Each row is followed by its band, which names the range that a hidden value of the row falls in. A new part has a new value, new ranges and new names.
[ 148  229 -213  220  -99  126    0 -141 -304   89  243   18   -5  -42
 -159  112 -229 -359 -136 -244  264  -71  -14  380 -347 -310  -29  189
  -67  117  -13 -385 -164    3  -89   80  108   83   51  -89   44  -65
  156 -283  159  382 -174  -45 -246  318 -185  112]
SL
[ -23   23   61  104 -180 -381   47  169 -275 -287  258   18  -14  403
   12 -121 -141  -26 -520   73   69   12  227 -132  125 -402  -56  150
   63   29  -76 -256  195    5  148 -581  -47  119 -223 -273 -380  205
  197 -426 -158  -35  187  167  -23  251  -63 -280]
Lh
[-109    5 -333   59 -280   54  -98   18 -133    0 -378  241  446 -187
  161   51  -92 -101  145   52   71 -253   77 -113    6  134  170   62
    7  -28  189   79  -38  -14 -245 -114  -59 -147  -21   11 -319 -191
   79 -158  131  168  261  335 -274  198  148  -38]
MS
[-201 -435 -289  193 -209  129 -177  -57 -112 -162  284  278   83  360
 -209 -101   77   47 -129   63 -265  108  393 -319   66 -284  218 -116
  209  182  101   -6 -358   58   64   94  357  180 -546 -277   53   25
 -266 -261   53  153 -275 -198 -170   84 -142  103]
GR
[-205 -555  -22  273  100 -221 -126  -47   98 -205  104  431  -41  654
  -93  -63  213  407   68   -3 -153  290  143 -183  -18 -284  108  -73
  155  329  124  -45   24 -117  162   87  123  360 -367 -285  -63  274
 -209 -100  -53 -185 -248   36  395   35   19 -260]
GR
[-186 -280 -253  477 -196   43 -113  -73 -135  -98 -171 -140  181  180
  -12  352  253  415  252  164 -275 -100  466 -106  -34  -89  319 -204
 -210  307   33   23  -59  -29   34  508   28   69 -406 -120  201   91
 -480  123   18  -61 -351  -50  335 -116  148  121]
BP
[ 259  127  -41 -325  -29   61  -77   85 -279  -76 -140  701  235 -299
  177  -11  -25 -167  385   63  132  287 -170 -145  -40  397  172  404
   12   17  260  -55 -177 -128 -234  143 -153  155  103   83  128  -22
  -26  219  435  131  257  231   87  274  150 -425]
Lh
[ 256  124  130  168  -47  148  138 -110   44   -1 -227   97  106  -90
   46  132  106   58  243  277 -125  -87  -71  171 -339   62  109 -135
 -159   10  -26  -30  -12  135 -227  483  -43  -34  120  203  130 -208
 -171  372  -89 -144 -299  242   88 -333 -218  326]
Lh
[ 155  136    5  161 -275   35  123  -48 -334  -49 -149    1  253 -324
  -46  114  -48 -139  329  316   67 -140  245    3   39   38   82  216
 -270   93  190   -6  132   28 -155  499 -140  -75  -56   84  -16  104
 -345  219   16  -56  -68    9  397 -108  118 -192]
GR
[ 166  138  140   88  -18  -45 -106   14 -146    5 -281  -41   92  111
  157   68   77  149  -97   37 -154  -46   49  -29 -340  -58  228   53
 -154  163 -164 -112    6    7  -32  246 -193  129   66  107  174  -23
  -35   59  -66 -190 -179  163  212 -436  -93  270]
Hq
[ -45   89  -40  196   79  -88    8  174   56  130 -164  377  -13 -156
  -52  224  -56  130  350   28  -83  -75 -132  305 -345  144 -249 -173
   93  158 -232 -347  263 -157 -128  211 -123  -94  108   63  131   18
  247  210 -173  111  -59   86   -2  279   27  189]
Hq
[ -50  149 -224 -387  -94 -128  -54  -88 -301 -409  -61  545  201   12
   13  102  301 -116   69  226 -317  333  102 -180   97  -66   -6  154
  119   15  221  -99 -127  -58 -234 -298   -1  354 -252  -13  -70  -56
  -55  364  285   30  -42  212  365  -41  -76 -263]
Hq
[ 235  193 -214   63 -400  114   -4 -293 -378  -87  392  -34 -106 -346
 -274 -107 -240 -607 -260 -125  269 -314  257  258 -121 -316 -101  102
 -187   15   33 -440 -166  -56 -123   33  107   55  -65   39 -240   59
  -66 -220  152  396 -233 -146 -139  308 -325    9]
Hq
[-226 -254  -80  140  -63   -5 -211 -115    5 -188  254  235   25  214
 -124   10  167  249  177 -104 -206   82   -9   33 -185   52  243 -173
   21   45  -72 -171 -193   13  -54  296  317  286 -121 -194  106  -41
 -443   63  111  -42 -257    2 -155  -28  -75  251]
BP
[ 366   76    0 -194  -76 -205   26  112 -270 -178  -16 -177  -15 -465
   58    0  -27 -294  111 -146  162 -178  134 -150 -194  204  311  294
 -141 -199 -162  -51  257  122  124  480 -211  115  210   95 -129  181
  -88 -140  -17   23   32   37   15  119  313  188]
GR
[ -35   64  156  172 -168   74 -169 -145 -194    4  323   63  106  322
   19  -69 -386   -4 -232 -392  449 -161   -1  169  -58 -266  220   96
 -189   94  114 -336 -134 -224  -27  -70  122  -68   86  -75  -23  193
 -188 -280   48 -108   91 -108  -65  -80 -168 -262]
MS
[ 109   53 -125  336 -308  107 -127 -265 -328   19 -173   -2   84 -105
   44  343  203  174  216  260 -220  -65  397   23 -220   37  205 -108
 -349  303 -151 -177   -1  -95  -70  637  -12    4 -345  -81  241   41
 -421  164   67  118 -245  127  375   69   44  172]
MM
[  22 -125   12  368  101 -115  171  214  225 -151 -346  253  296  233
  184  183  160  297  135  360 -182  -30   44   91  -83   28   18  -68
  210   54  -27  168  292  105  -90   -1  -81 -186  -48 -157 -210 -199
  120  105 -361 -191  163  598   -8   88  156   60]
MS
[-111  217 -128  109 -222 -208  204   40 -295 -105  232 -205  210   28
  -94  187 -231 -289  -41  130  281 -241  205 -129   58 -187  144  303
  -61  -78  -16 -160  374  186  356  172   26 -322  -51 -225 -138  214
  -82 -456 -268 -105  359   48 -108  282  226  -29]
GR
[-263 -155 -322  213 -146  134 -220  -31  -34    1   -5 -131  150  297
  -20  161  214  331  124  -15 -269  -80  143 -229 -163   17  449 -199
   26  160   57  -38 -263  117   74  512  213  118 -208   31  200  -87
 -386 -130   84  -46 -334 -102 -130 -115  136  494]
Hq
[  24    2 -317  -55 -102  -73 -176  134 -223  -20 -500  -56  195  -88
  222  276  321  123   94   82 -289   13  300 -375  -46  186  465   68
    4  237  -40  159   80   82   -7  293 -161  105 -192  105   58  -58
  -77  -85  133   85  -65  202  226   19  424  300]
Hq
[-172 -587 -128  -24  123 -183 -104  260 -122 -239  127  207  160  494
  -12 -119   20  214 -104  -89   72  241  230 -455   68 -252  234  186
  207   87  273    0 -176 -175  449   50  -29  209 -295  -99  151  375
  126 -277   28 -105  -39 -252   77  -83  117 -256]
Qn
[  68   62 -123  302 -349    0   96  -81 -210 -233  -95 -217  129 -275
  -33  184   16  -99  128  307  -96 -422  403  -25   44   33  271  -29
 -277   22 -145   50  114  258   -1  379  -18  -52  -98 -104 -177    7
 -477   42  -66  -58  -56  202   63    3   58  181]
MS
[ 101 -195  145   24  168   -4  -81  102 -291   13  -93  288  273   -9
  155  -81 -430  -61   43 -322  678    0 -169  247 -179  -29  148  384
 -169   24  163 -137 -127 -270  136  123 -143   71  338   29   54  260
  303 -123  250   75  214   30  -45 -105   10 -372]
Qn
[-212 -396  -87 -117  -31 -174  -97  100 -115 -153  229  428   21  360
 -173 -193   89  111  -18  135 -239  317  215 -395   66 -192    7 -138
  415    5   -8   -3  120   98  118  176  343  203 -452 -158 -220  198
   67 -207 -213   95 -189 -173   49  111  143  181]
Hq
[-110   38   93  100  -51 -191   22  258 -215  -77  249  169   86  183
   72   37 -559   -6 -112 -277  519 -180  -65   47    6 -122   55  141
 -103  -69  -56 -360   74 -147  208 -367 -121 -116  172 -166  -33  333
  243 -334    4  -40  414  -63 -312  293  -48 -408]
MS
[   5  -36   21  173   62 -150   -9  123   47   53  121  489 -103  -69
 -130  141  -12  120  303  -27  -97  108 -102  257 -380   87 -308 -133
  112  105 -229 -466  226 -264  -92  161  -54  -34  -38 -101  218   85
  183  162 -180  134  -63    9  -52  429  -65   43]
BP
[ 103  -39  -12   15 -359   28  -18   59 -170 -338  172  284  322  -95
   86 -171  -96  -12    8  246  -33 -141  278 -154  150   66   28  -17
   47 -302  129  -30  -70   -5 -246  -57   70  -96 -198 -102 -390  -50
 -165  109 -115  -22  184  184 -188  135   20 -193]
Qn
[-234  -48  -76  173  -51 -115 -153  234  294   34 -246  344  308  312
  153   33  -38  219   33 -126 -151 -173   22 -253  -37   29  198  -55
  288  118    1   39  214  -59 -131 -270  -84 -294  -33 -133 -120 -103
   38 -228 -355 -306  334  274 -181   24  160    2]
SL
[ -67 -335  -74 -153  243 -311   19  251 -120    5  -98  386 -148 -102
 -140   53   14   -3  257 -120   76  265  -85   21 -188   24 -148  -18
  187  112  -94 -192  283 -154  151  189  -61  248   -4  109   58  304
  448   -5   46  292 -198 -171  128  262  150   85]
Lh
[-107  -42  100  213  -97   -9   40  170 -311  -71 -104  425  370  221
   -5 -208 -308  154  201  298  117   84  -47   -2   95 -176 -173  213
   21   68  353  -15 -117    3 -198    2  -68  219  -31  -24 -237  142
   77  145   71  -82   -7  -13  246 -204  -13 -504]
Hq
[ 214  373 -234  -15   18   94  129 -122 -285 -105 -156  570  279 -319
  -13  240  -44 -421  444  191   67  123 -107  188 -197   71   17  453
   37   44   82   -6   -4  217 -216  284  -18  118  117 -184  -27 -157
    3  194  215  185  164  406  136  305  104 -167]
Tl
[-272  170 -167   55 -223  -73   56    6 -130  105 -233 -236  206 -182
 -112  206  106  -37  290  250  -54 -246  -42  -99  -90  165  245   74
 -225  176  107 -125  113  109   99  464  -80 -134  108  252  240  -32
 -342    9   77 -188  -89   -5   40 -261   55  317]
Hq
[-275 -403 -152  -32  132  -82  -24  168  125 -201  180  111  228   55
 -114    2   52   34  261 -232  297  -29 -143    5   42  162  286  236
  101    3  407  -90 -120 -242  274  241   47  -55  185   84  229  141
 -233  -50  161 -193  119 -104 -202   -6  157 -162]
MM
[-234 -230   15  191 -117  -47  129  418 -113  140 -177  -30  288  239
  125  115 -392   11 -344   78  420 -156  208 -126  357 -164  265  -23
  -20  216  104   86  103    9  160 -501  -17 -474  -90   20   21   70
  331 -450  -29   47  335   22 -371    0  -58 -152]
Qn
[-147 -202  -30  118    3  -95  -92  -13   71  -40  112 -209   14  148
 -120   15  -31 -140 -239 -370  230 -246  105   54  -32 -167  401  108
   -5  220   -2  -87  113  -60  242  102  113 -121  110  -13   47  117
 -235 -421  -92 -158   -9  -46 -112 -162    7  209]
Mt
[-178 -367 -122 -110   59  -22  -62  378 -196 -151  324  -87  -39 -352
 -255   36 -140 -243 -103 -413  320  -47   63  276  133  117  196  124
   -4   94   74 -268 -261 -285  130 -115   99   44  157  152  440  127
   -7  -51  417  324  -94 -455 -485   63 -121   53]
MS
[ 287   31 -122  102 -131  206  160   83 -371   13   18  470  205 -349
  -46  -50 -265 -209  386  332  225   84  -48  149 -149  107 -186  191
  -47  -85  220 -128 -246   73 -210  381  -32  121    8   61  -47  -29
  193  192  278  405  -87   25 -135  378  -45 -219]
Hq
[  78   14  -79 -109   46 -144  131  -83   21 -287   45  494   11  -81
 -144   76  218 -249  292  119  -60  200  -22   27   77   13   87  211
  124  124  160   31  163  138 -161   63   74  206  -11  -94 -144  -14
 -283  222  102  -88  -49  270  339  147   41 -229]
Tl
[   5 -209  -88 -131  -29 -172  215  341 -257 -247 -136 -272  153 -286
 -105   56   21 -346 -101  139  143  -90  307 -177  330  -32  333  323
  -25   77  168  230  121  169  214   26 -107   -9   21  156   32  128
  -64 -107  120    2   -6 -100   42 -235  127    9]
MS
[-183 -497   -5  213  113  -13  -52   30  -87   57   42  295   29  401
    0   31 -474   99  -34 -416  620  -53   91   69   97 -359  214 -145
  -24  186   97  -17   36 -112  201  -52  171   14  -33  -80 -197  432
  246 -373   65  145  -36 -217   22   97    9 -276]
MM
[-144 -429   40  171  226   85   33  148   24   13  -23  436  135  466
   55  102 -379  188   26 -278  481   90   17  117  146 -320  161 -172
  119  164  216   73  -43  -99   39 -155  163  -46  -23   -1  -70  262
  302  -88   34   58  -48 -151   48  -42  -38 -313]
Lh
[ 393   38   30  102   81   51  189   -8   89 -237 -177  481  164  -73
   74   92  296  -72  118  450 -364  186   89  167 -230   31  -87   -9
  289  -63 -118  149  164  217 -318  200   77   -6 -128 -145 -199 -362
   79  327 -292   57  -68  609   47  122  -20  251]
Mt
[ 250  246 -215   94 -230  -90  168 -259 -225 -168  447  160  -98  -91
 -240   27  -62 -496  -45  151   66  -94  120   11 -332 -258 -133  265
  -24  -73  -97 -433   68  119  211  232   30   10 -138 -279  -84   80
  -43 -309 -126  141   28  140 -144  580 -181    8]
GR
[  58   -9  136 -162  -19 -491   94  303  -73 -303  161  307  145  324
   33 -323   48  -59 -323  202  -41  220   15 -275   53 -204 -240  368
  376 -120  148 -178  360 -112   97 -463 -173   29 -128 -134 -416  134
  358 -276 -368 -219  345  287   62  198  119 -362]
Qn
[-118 -139   -5  174  -42  -30   94  111  112  -42   30  -35  221  -45
  -27  148 -167 -224 -304 -169  379 -301   91  354   56 -124  116   35
  -44  106   49 -165  105 -236   44 -414   16 -513  130  -13   85  -94
  114 -202 -107  -18  282  183 -427  -10 -258  -23]
GR
[ 143  442 -112 -198 -172 -164  102 -193 -226 -226  442  215   51 -146
 -197  -45  -96 -514   89   60   27 -101  -55 -106 -327  -90  -88  391
  116 -291  -92 -397  216  132  191  337   43  -41   62 -209 -137  105
  -97 -231 -274  -90  248  113 -126  359   36   86]
Mt
[ 224  -72  -61  110 -174  168  -73   82   72  115 -139  320   78 -299
   42   -7 -124 -187  -53  -92  -49 -191  201  108 -135   84   67 -269
  159    2 -224   18   97   36 -429  -38  119 -258  -77   12 -217 -264
  176  -82 -187  336  -38  174 -404  252  -71  364]
BP
[-236 -307  199  531 -102 -136  191  210 -103  159   14    8  -54  276
  -82  121 -420  235  -39   -4  570 -105   31  378  301 -254  -36 -216
 -314  417  159 -194  187 -143  -59 -364    6 -111   -5   39 -103  290
   57 -133  160   85 -102 -126   85  140 -195 -499]
Mt
[  24 -583   97  296  -80 -195   34  117  137 -192  265  281  -51  187
 -117 -311  -47  234  224   16  187    1   47  -96   46    6   32  -44
    3    9  235  -73   41  -76   35  197   12  207  -89  -92 -300  266
 -250  -81  -27 -129 -159  -34   20  254   42 -383]
BP
[  -7  137  262  -23  -28   70  -65  185  173   53 -148  141  329   55
  129  -55  -60  -34 -160  -18   -9 -155  -90   13  -49  148  289  110
  145   65   -6   19  101  -62 -161  -47   12 -447  221  104  166 -247
 -116  -34 -295 -360  316  264 -264 -430  -77  228]
Lh
[-171 -554  -75  490 -276   10  -24  245   45   43  121 -160   47   96
  -34 -103 -341  102 -207 -150  431 -415  280   16  259  -42  305 -214
 -128  172   72  -16  -59  -49   96 -172  112 -240  -89  -58 -220  120
 -101 -520   63  158   49  -75 -542  317  -34  -84]
MS
[ -49 -199  -89  182 -127  -19   88  255 -207 -214  247  449   68  -26
 -215 -141 -107  127  306  228 -122  179   38  121   72  -57 -375 -102
  183  -81  240 -191 -158  -51 -357  -42   88  328 -213  -26 -202   57
   70  315  119  273 -300 -218  -40  312  -51 -302]
Mt
[ 296   67   69 -129  -16  -48   62  203 -304 -256   73  411  347 -125
   35 -345 -242 -180  116  129  142   70  -51  -40 -149  -73 -248  440
  183 -332  298 -100  -98  -63 -149  119 -201  199  118   51 -306  101
  308  143  -80  -12  100   23   42  -45   71 -366]
Hq
[ 210  108  -18  -31  241    3  -36  185    8   -3  -91  335 -103 -407
  -34  326   80 -166  141 -233   -2   41  -80  469 -341  223  -40  101
   55  258 -239 -371   60 -351  -87   95 -187  -78  230  112  543  -49
  186  308   89  207   -9   92  -23  217  -93  145]
Lh
[-156 -161 -112  248 -283  -72  -64  306 -169   65   26  284  200 -118
 -115 -119  -66   56  162  310 -213   14  152 -180   -6  186  -55   44
  148   99  -67  -98   40   47 -117  126   59  -64 -260 -207    7  -74
  -38 -175  -63  196  100   26 -359  357  107   79]
SL
[ -44 -414 -193  -46   83 -229 -153  212   20 -145   15   74  -36  310
   10  -28  154  162  -72 -343  -37  145  182 -362  -29 -158  289   24
  193  126  150  -17    8 -125  139  -41  -79  266 -190   28  -20  224
   74 -277   32  -18 -209 -185  105   77  210  -50]
BP
[-190 -372  244  580  -63  -86   14  226   32  -74  200  334  -11  353
  -82 -195 -517  268   39 -131  402 -180  -31  250  205 -180   30  -91
 -131  237   56 -110  -53    1 -107 -329   56  166   94 -262 -275  257
 -158 -125   88 -116   11  -31 -103  104 -205 -573]
SL
[ 170  294   10 -484  -34 -402  216  -76 -207 -428  282  144  -88 -262
 -216  -44  234 -587 -187  129  -71  156 -108   50 -175 -118 -175  395
   29 -187   -4 -403  193  -29   83 -273 -115  186  108   33    2   -4
   60   89   28  -69   45  209   28   19 -315  -19]
Mt
[   3  205 -101  -66  -66 -314   76 -132  -73 -163  454  145 -212 -116
 -390  112  282 -405  -52  -17  -97  157   16  229 -200 -157 -220  277
   86  214  -45 -578  286 -215   77   21   45    2 -102 -121  216   68
 -166  -42  -88   24  -72   28  160  370 -149   -3]
Tl
[-191 -415 -188  156   55  -57  -29   17  268  -90   64   -2   48   65
 -173   -3   93  -28  105 -334  250 -190  -67  119  -31  -33  257   60
  -15  207  362 -117 -111 -234  111   58  -16   -8  160  151  118   62
 -254 -116  161 -151 -158  -79 -109  -55  -80 -100]
GR
[ 254 -229  -33  142   97  128   54  367 -165  -34  327  401  -28  -24
 -102 -133 -346 -176  -45 -150  218  183    6  124 -134  -84   -6  131
  230  -32  -38 -117 -301  100  -76  -28  116  175   -9 -156  107   -9
  355 -167  150  420 -101 -172 -527  408 -131  -44]
Tl
[-576 -476  -58  411 -170 -219  -31  185  -22  -36 -110 -153  158  370
  -35  206   -2  492  123   81   29 -115  253 -122  324  -50  368 -349
 -144  261    1  122  228  117   87    9  213  -39 -252 -141 -114  166
 -343 -167   -2 -132 -105  -50   15 -108  180   60]
SL
[ 237  -93   81  -30   76  113  -30   27   17 -143   -7  246  -53 -229
  -22  314  231    4   52 -159 -114  168  178  353 -130   32  111 -190
 -115  189  -54 -201 -132 -311 -354  -18  -21  -14  -63  174  520 -113
 -116  595  160   95 -368  -55  175 -230 -343   64]
Tl
[ 188  185 -101 -125 -272   76   29 -166   -6 -251  105  406  244 -271
 -158 -300    1 -421  210  126 -124 -157  -51 -129 -144   -9  -38  277
   69 -211  323  -82 -199   75 -347   95  -59  110   88   57 -225 -178
 -297  190    0 -183  -42  127  -53 -148 -239 -160]
SL
[  52  207 -168   56 -212  142   68  -70 -240  110  313  -32   -7 -293
 -221  156 -259 -482  -50 -200  352 -171   22  293 -104  -83  109  106
 -139   78   12 -344  -79   15  -84   78  173 -192   91   39  170  -62
  -62 -219  190  323  -52 -159 -386  295 -199  137]
SL
[  98   -3  146  105  167    7  229  200  -77  -36 -122  345  -52   32
 -120   72 -128 -106  -34  180   26  147  -97  338  -53 -226 -166  -35
   52  233  -10  -90  -33   85 -189 -221  -29  161   92  122  125  -52
  295  281   89  111 -290   31   91 -203 -401  -27]
Qn
[ 171  -97  146  226  305   96  -36  271  221  100 -157  381  184   61
  117  124   48  199  230 -180  120  150 -236  364 -250  205   86  206
  158  283  178 -106  -21 -335 -193  184 -162 -146  257   95  401 -123
   54  218  -13 -113   68  191   23   14   85 -159]
GR
